Here is a tiny trained network, its code and every weight. The questions are about switching its units off for an input and a target symbol, where a switched-off unit gives its printed mean instead of its output.

import numpy as np


def w(rows, s, z=0):
    codes = np.array(rows[::2]) - 128.0
    scale = np.full(codes.shape[1], s)
    scale[-1] = z or s
    return codes * scale


def f(y):
    return np.maximum(y, 0)


def softmax(a):
    e = np.exp(a - a.max(-1, keepdims=True))
    return e / e.sum(-1, keepdims=True)


def log_softmax(a):
    a = a - a.max(-1, keepdims=True)
    return a - np.log(np.exp(a).sum(-1, keepdims=True))


def net(x, mask):
    ids = ['αβγδεζηθλξπστφψω'.index(c) for c in x.split()]
    T = len(ids)
    res = E[ids] + P[:T]
    r = res
    for j in range(2):
        rows = slice(3 * j, 3 * j + 3)
        q, k, v = (r @ M[0][rows].T for M in (Q, K, V))
        z = softmax(np.where(np.tri(T) > 0, q @ k.T / 3**0.5, -1e9)) @ v
        o = O[0][rows]
        res = res + np.where(mask[j], z, o[:, -1]) @ o[:, :-1]
    y = f(res @ A[0][:, :-1].T + A[0][:, -1])
    res = res + np.where(mask[2:14], y, B[0][:, -1]) @ B[0][:, :-1]
    return log_softmax(res[-1] @ U[:, :-1].T + U[:, -1])


Q, K, V, O, A, B = {}, {}, {}, {}, {}, {}
E = w([
[133,186,152,20,72,200,211,91,93],'α',
[86,62,94,115,63,66,79,120,112],'β',
[25,135,115,67,32,181,131,69,120],'γ',
[112,150,116,145,77,184,51,154,183],'δ',
[103,142,89,64,133,107,111,141,55],'ε',
[77,112,80,132,129,123,142,119,186],'ζ',
[58,84,167,111,177,134,77,189,44],'η',
[74,45,80,149,192,116,85,146,113],'θ',
[76,102,133,88,160,173,168,152,184],'λ',
[98,53,48,184,157,92,197,154,114],'ξ',
[92,175,189,177,110,141,217,162,157],'π',
[134,115,195,159,171,79,131,127,126],'σ',
[251,106,63,113,99,120,130,179,178],'τ',
[129,186,163,186,223,172,166,151,128],'φ',
[133,172,14,128,142,36,132,104,120],'ψ',
[175,75,205,169,141,94,117,128,93],'ω',
],0.019)
P = w([
[78,255,146,104,101,86,131,101,171],'0',
[82,205,151,121,108,80,133,152,170],'1',
[186,164,131,93,137,121,119,173,182],'2',
[218,101,121,121,127,124,133,204,155],'3',
[145,86,126,163,94,93,182,230,117],'4',
[183,58,117,192,110,143,155,185,125],'5',
],0.0076)
Q[0] = w([
[154,169,184,105,151,33,90,140,100],'head 1',
[115,190,196,127,1,155,37,97,117],'head 1',
[179,154,104,67,134,145,125,77,28],'head 1',
[174,164,197,174,205,110,159,150,171],'head 2',
[137,145,174,146,47,150,48,30,56],'head 2',
[145,255,102,123,225,67,92,51,67],'head 2',
],0.0082)
K[0] = w([
[81,102,185,74,147,96,47,83,148],'head 1',
[65,94,92,116,89,175,90,77,133],'head 1',
[21,130,86,75,68,176,155,130,109],'head 1',
[154,156,231,175,216,76,110,74,186],'head 2',
[48,156,82,35,128,163,63,91,160],'head 2',
[103,212,84,94,201,1,123,78,144],'head 2',
],0.0083)
V[0] = w([
[90,93,192,83,144,58,114,84,117],'head 1',
[66,168,233,125,160,248,212,188,174],'head 1',
[186,182,154,108,149,140,83,166,169],'head 1',
[91,100,173,102,2,217,61,104,232],'head 2',
[166,225,163,185,101,86,168,124,165],'head 2',
[148,124,242,152,148,144,101,102,117],'head 2',
],0.0071)
O[0] = w([
[92,13,97,128,203,108,231,143,42,136],'head 1',
[92,190,214,255,105,136,186,64,82,183],'head 1',
[172,68,197,183,52,67,128,191,180,59],'head 1',
[100,218,183,76,186,9,129,214,173,185],'head 2',
[225,55,38,215,148,154,147,215,85,131],'head 2',
[194,27,143,95,97,40,214,143,50,1],'head 2',
],0.0067,0.004)
A[0] = w([
[137,185,134,56,167,141,108,43,123,253],'neuron 1',
[62,135,255,134,114,130,186,135,138,107],'neuron 2',
[121,186,122,92,146,101,66,171,43,174],'neuron 3',
[159,133,215,126,88,72,118,124,155,186],'neuron 4',
[149,145,116,65,153,179,184,102,49,85],'neuron 5',
[100,101,165,134,171,213,149,141,149,100],'neuron 6',
[71,114,207,86,90,100,138,136,83,140],'neuron 7',
[129,115,226,57,161,187,189,154,125,122],'neuron 8',
[130,73,135,208,157,115,133,167,161,164],'neuron 9',
[88,92,156,177,190,66,90,79,182,118],'neuron 10',
[83,107,127,121,143,85,136,143,180,149],'neuron 11',
[95,72,153,127,149,77,52,161,108,70],'neuron 12',
],0.0083,0.0035)
B[0] = w([
[129,134,125,177,97,86,173,117,61,231],'neuron 1',
[134,63,135,99,195,161,106,111,193,255],'neuron 2',
[180,72,192,163,60,195,74,115,30,207],'neuron 3',
[115,86,48,69,111,166,125,86,110,184],'neuron 4',
[206,143,166,178,8,92,112,171,111,152],'neuron 5',
[21,106,68,224,130,53,116,123,170,168],'neuron 6',
[162,169,170,145,174,161,93,118,113,224],'neuron 7',
[122,75,118,220,151,142,139,15,211,191],'neuron 8',
[104,214,201,45,138,244,184,151,133,204],'neuron 9',
[157,120,109,38,40,2,237,135,217,159],'neuron 10',
[74,124,134,69,145,113,185,197,104,194],'neuron 11',
[176,84,170,171,105,77,48,51,191,159],'neuron 12',
],0.0063,0.0095)
U = w([
[121,191,165,217,165,133,154,224,121,87],'α',
[129,90,180,201,181,97,51,168,123,157],'β',
[131,127,143,133,122,108,121,142,127,53],'γ',
[131,122,139,114,108,98,139,128,139,73],'δ',
[100,77,125,127,137,125,178,184,115,132],'ε',
[160,143,175,153,17,145,151,68,180,4],'ζ',
[107,194,103,142,128,25,189,195,134,151],'η',
[110,129,53,176,117,137,103,83,153,174],'θ',
[200,44,144,16,168,137,224,121,75,166],'λ',
[123,107,143,122,199,90,143,131,215,2],'ξ',
[131,133,147,153,131,94,124,148,127,81],'π',
[108,66,126,99,47,26,127,97,142,156],'σ',
[135,148,137,110,82,145,100,187,13,189],'τ',
[136,148,170,110,79,176,68,225,177,154],'φ',
[103,159,166,1,166,210,120,80,101,92],'ψ',
[126,99,111,82,171,161,124,171,156,141],'ω',
],0.0073,0.0037)

Each question gives the input, a string of symbols that net reads in full, and the target symbol t.
The units are the heads (3 rows each of Q, K, V and O) and the neurons (one row each of A and B). Each row of codes is followed by its name. A weight is (code - 128) times the scale printed after its matrix; where a second scale follows, it is the last column's (O, A, B and U).
mask holds one flag per unit, heads first, then neurons. A switched-off unit (its flag False) gives its mean, the last column of its rows in O or B, instead of its output. The means were averaged over made-up inputs and are rounded, as every weight is.
A unit's drop is (log p(t) with every unit on - log p(t) with that unit switched off) / (log p(t) with every unit on - log p(t) with every unit switched off).
The circuit of an input: a set's keep is (log p(t) with only the set's units on - log p(t) with every unit switched off) / (log p(t) with every unit on - log p(t) with every unit switched off). Starting from the 12 units with the biggest drops (on a tie, the unit counted first), units are removed one at a time, each time the one whose removal leaves the highest keep (on an exact tie, the one counted first), for as long as the keep stays at least 0.8.
units of the circuit, in order: the units of the circuit, biggest drop first
most important unit: the unit with the biggest drop
k most important neurons: the k neurons with the biggest drops, biggest first
which heads matter: for each layer, one digit per head in row order, 1 if its drop is at least 0.15 and else 0, layers parted by /
input θ γ ω ξ, target λ: most important unit	head 2
input ξ λ ξ θ, target θ: units of the circuit, in order	[head 2; neuron 6]
input λ σ η π ξ, target α: units of the circuit, in order	[head 1; neuron 9]
input ε τ θ, target φ: units of the circuit, in order	[head 1; neuron 9]
input ζ γ λ, target ξ: 2 most important neurons	[neuron 2; neuron 8]
input ζ π λ, target α: units of the circuit, in order	[head 2; head 1]
input α τ ξ, target φ: units of the circuit, in order	[head 1; neuron 9]
input θ φ ξ ζ γ α, target ζ: units of the circuit, in order	[neuron 5; neuron 8]
input ψ ψ η ω η, target β: 2 most important neurons	[neuron 12; neuron 7]
input τ γ ξ η ξ, target θ: which heads matter	01
input ξ η τ θ, target φ: which heads matter	10
input η ψ φ γ λ τ, target φ: units of the circuit, in order	[head 1; neuron 1]
input ε γ τ γ β β, target σ: 3 most important neurons	[neuron 12; neuron 10; neuron 9]
input ζ γ ψ δ ξ θ, target θ: units of the circuit, in order	[head 2]
input π γ ζ, target α: units of the circuit, in order	[head 2; head 1]
input γ λ ε ζ λ, target ξ: which heads matter	01
input ξ λ ζ, target θ: which heads matter	11
input γ ζ τ γ ζ β, target σ: units of the circuit, in order	[head 2; neuron 10; neuron 12]
input ζ ω ω α τ, target λ: 2 most important neurons	[neuron 6; neuron 9]
input δ ζ σ δ α, target ζ: most important unit	neuron 8
